Here is a tiny trained network, its code and every weight. The questions are about switching its units off for an input and a class, where a switched-off unit gives its printed mean instead of its output.

import numpy as np


def w(rows, s, z=0):
    codes = np.array(rows[::2]) - 128.0
    scale = np.full(codes.shape[1], s)
    scale[-1] = z or s
    return codes * scale


def norm(h):
    return h / np.sqrt((h * h).mean(-1, keepdims=True) + 1e-5)


def f(y):
    return y / 2 * (1 + np.tanh(0.7978845608 * (y + 0.044715 * y**3)))


def log_softmax(a):
    a = a - a.max(-1, keepdims=True)
    return a - np.log(np.exp(a).sum(-1, keepdims=True))


def net(x, mask):
    res = np.array(x, float).reshape(1, 3) / 4 @ E
    u = 0
    for l in range(4):
        y = f(norm(res) @ A[l][:, :-1].T + A[l][:, -1])
        res = res + np.where(mask[u : u + 9], y, B[l][:, -1]) @ B[l][:, :-1]
        u += 9
    return log_softmax(norm(res)[-1] @ U[:, :-1].T + U[:, -1])


A, B = {}, {}
E = w([
[144,70,199,22],'x0',
[4,34,97,99],'x1',
[188,72,15,125],'x2',
],0.0034)
A[0] = w([
[127,156,129,163,47],'L0N1',
[159,133,147,12,228],'L0N2',
[124,165,120,131,66],'L0N3',
[79,126,155,144,27],'L0N4',
[229,118,104,123,5],'L0N5',
[128,195,128,151,22],'L0N6',
[1,146,172,124,42],'L0N7',
[224,105,140,148,45],'L0N8',
[154,254,208,134,124],'L0N9',
],0.0078,0.003)
B[0] = w([
[134,220,181,182,121],'L0N1',
[168,39,186,36,229],'L0N2',
[172,210,159,197,118],'L0N3',
[200,104,102,182,117],'L0N4',
[143,7,131,211,162],'L0N5',
[85,139,183,105,133],'L0N6',
[225,39,161,244,182],'L0N7',
[173,170,218,255,159],'L0N8',
[99,193,76,33,252],'L0N9',
],0.0043)
A[1] = w([
[154,125,103,118,93],'L1N1',
[131,137,116,218,45],'L1N2',
[95,128,155,212,10],'L1N3',
[100,119,181,254,10],'L1N4',
[92,94,75,113,76],'L1N5',
[220,115,147,151,2],'L1N6',
[119,147,173,200,120],'L1N7',
[131,132,128,219,65],'L1N8',
[57,183,99,122,82],'L1N9',
],0.0088,0.0021)
B[1] = w([
[106,130,154,106,132],'L1N1',
[153,175,129,43,245],'L1N2',
[118,90,88,50,143],'L1N3',
[79,79,141,1,246],'L1N4',
[36,132,54,152,170],'L1N5',
[188,73,110,141,234],'L1N6',
[76,113,122,67,205],'L1N7',
[121,192,75,38,243],'L1N8',
[130,89,133,197,214],'L1N9',
],0.0062,0.0012)
A[2] = w([
[158,102,96,136,54],'L2N1',
[210,92,247,32,254],'L2N2',
[131,76,185,199,134],'L2N3',
[238,238,87,205,83],'L2N4',
[45,60,56,199,148],'L2N5',
[254,201,62,106,18],'L2N6',
[121,146,173,101,87],'L2N7',
[131,114,56,82,41],'L2N8',
[154,71,154,146,66],'L2N9',
],0.0061,0.0012)
B[2] = w([
[91,152,170,98,128],'L2N1',
[172,201,89,200,253],'L2N2',
[137,103,173,191,136],'L2N3',
[3,62,164,61,185],'L2N4',
[247,195,146,104,153],'L2N5',
[111,14,120,62,174],'L2N6',
[222,141,109,143,134],'L2N7',
[152,150,114,59,142],'L2N8',
[78,128,136,178,140],'L2N9',
],0.0051,0.0056)
A[3] = w([
[120,75,86,62,102],'L3N1',
[205,169,144,111,240],'L3N2',
[66,169,22,207,48],'L3N3',
[51,133,211,187,236],'L3N4',
[164,219,193,84,93],'L3N5',
[85,86,234,104,156],'L3N6',
[9,253,112,77,9],'L3N7',
[162,83,79,67,144],'L3N8',
[63,128,197,153,174],'L3N9',
],0.0072,0.0014)
B[3] = w([
[79,155,184,114,208],'L3N1',
[38,133,104,173,200],'L3N2',
[222,253,186,168,143],'L3N3',
[203,20,186,161,165],'L3N4',
[98,154,47,148,182],'L3N5',
[231,156,39,181,178],'L3N6',
[207,12,177,188,253],'L3N7',
[49,141,180,142,222],'L3N8',
[196,78,76,150,148],'L3N9',
],0.0057,0.0037)
U = w([
[191,61,169,190,33],'0',
[34,105,147,29,254],'1',
[130,252,93,139,89],'2',
],0.021,0.001)

Each question gives the input, the list of numbers given to net, and the class t.
The units are the neurons (one row each of A and B). Each row of codes is followed by its name. A weight is (code - 128) times the scale printed after its matrix; where a second scale follows, it is the last column's (A, B and U).
mask holds one flag per neuron, layer by layer. A switched-off neuron (its flag False) gives its mean, the last column of its row in B, instead of its output. The means were averaged over made-up inputs and are rounded, as every weight is.
A unit's drop is (log p(t) with every unit on - log p(t) with that unit switched off) / (log p(t) with every unit on - log p(t) with every unit switched off).
The circuit of an input: a set's keep is (log p(t) with only the set's units on - log p(t) with every unit switched off) / (log p(t) with every unit on - log p(t) with every unit switched off). Starting from the 12 units with the biggest drops (on a tie, the unit counted first), units are removed one at a time, each time the one whose removal leaves the highest keep (on an exact tie, the one counted first), for as long as the keep stays at least 0.8.
circuit, biggest first: the units of the circuit, biggest drop first
top k neurons: the k neurons with the biggest drops, biggest first
drop of u: that unit's drop, to one decimal
input [4,1,0], class 0: circuit, biggest first : L0N9
input [-6,4,1], class 2: top 3 neurons : L0N8; L2N4; L0N5
input [-7,0,-5], class 0: top 2 neurons : L3N7; L0N9
input [-8,4,0], class 1: top 2 neurons : L0N9; L1N4
input [-5,6,1], class 2: top 2 neurons : L0N8; L3N3
input [3,0,-1], class 2: top 3 neurons : L2N2; L0N5; L3N7
input [-8,1,-3], class 1: top 3 neurons : L1N4; L2N2; L1N3
input [8,1,-3], class 0: top 2 neurons : L0N9; L1N8
input [7,0,-5], class 2: top 3 neurons : L2N2; L3N7; L0N5
input [-3,-7,-8], class 0: top 2 neurons : L3N7; L2N4
input [-5,-7,-6], class 0: drop of L3N7 : 1.7
input [-1,3,1], class 2: drop of L0N8 : 0.7
input [0,-8,4], class 1: drop of L2N4 : 0.2
input [0,2,1], class 2: top neuron : L0N2
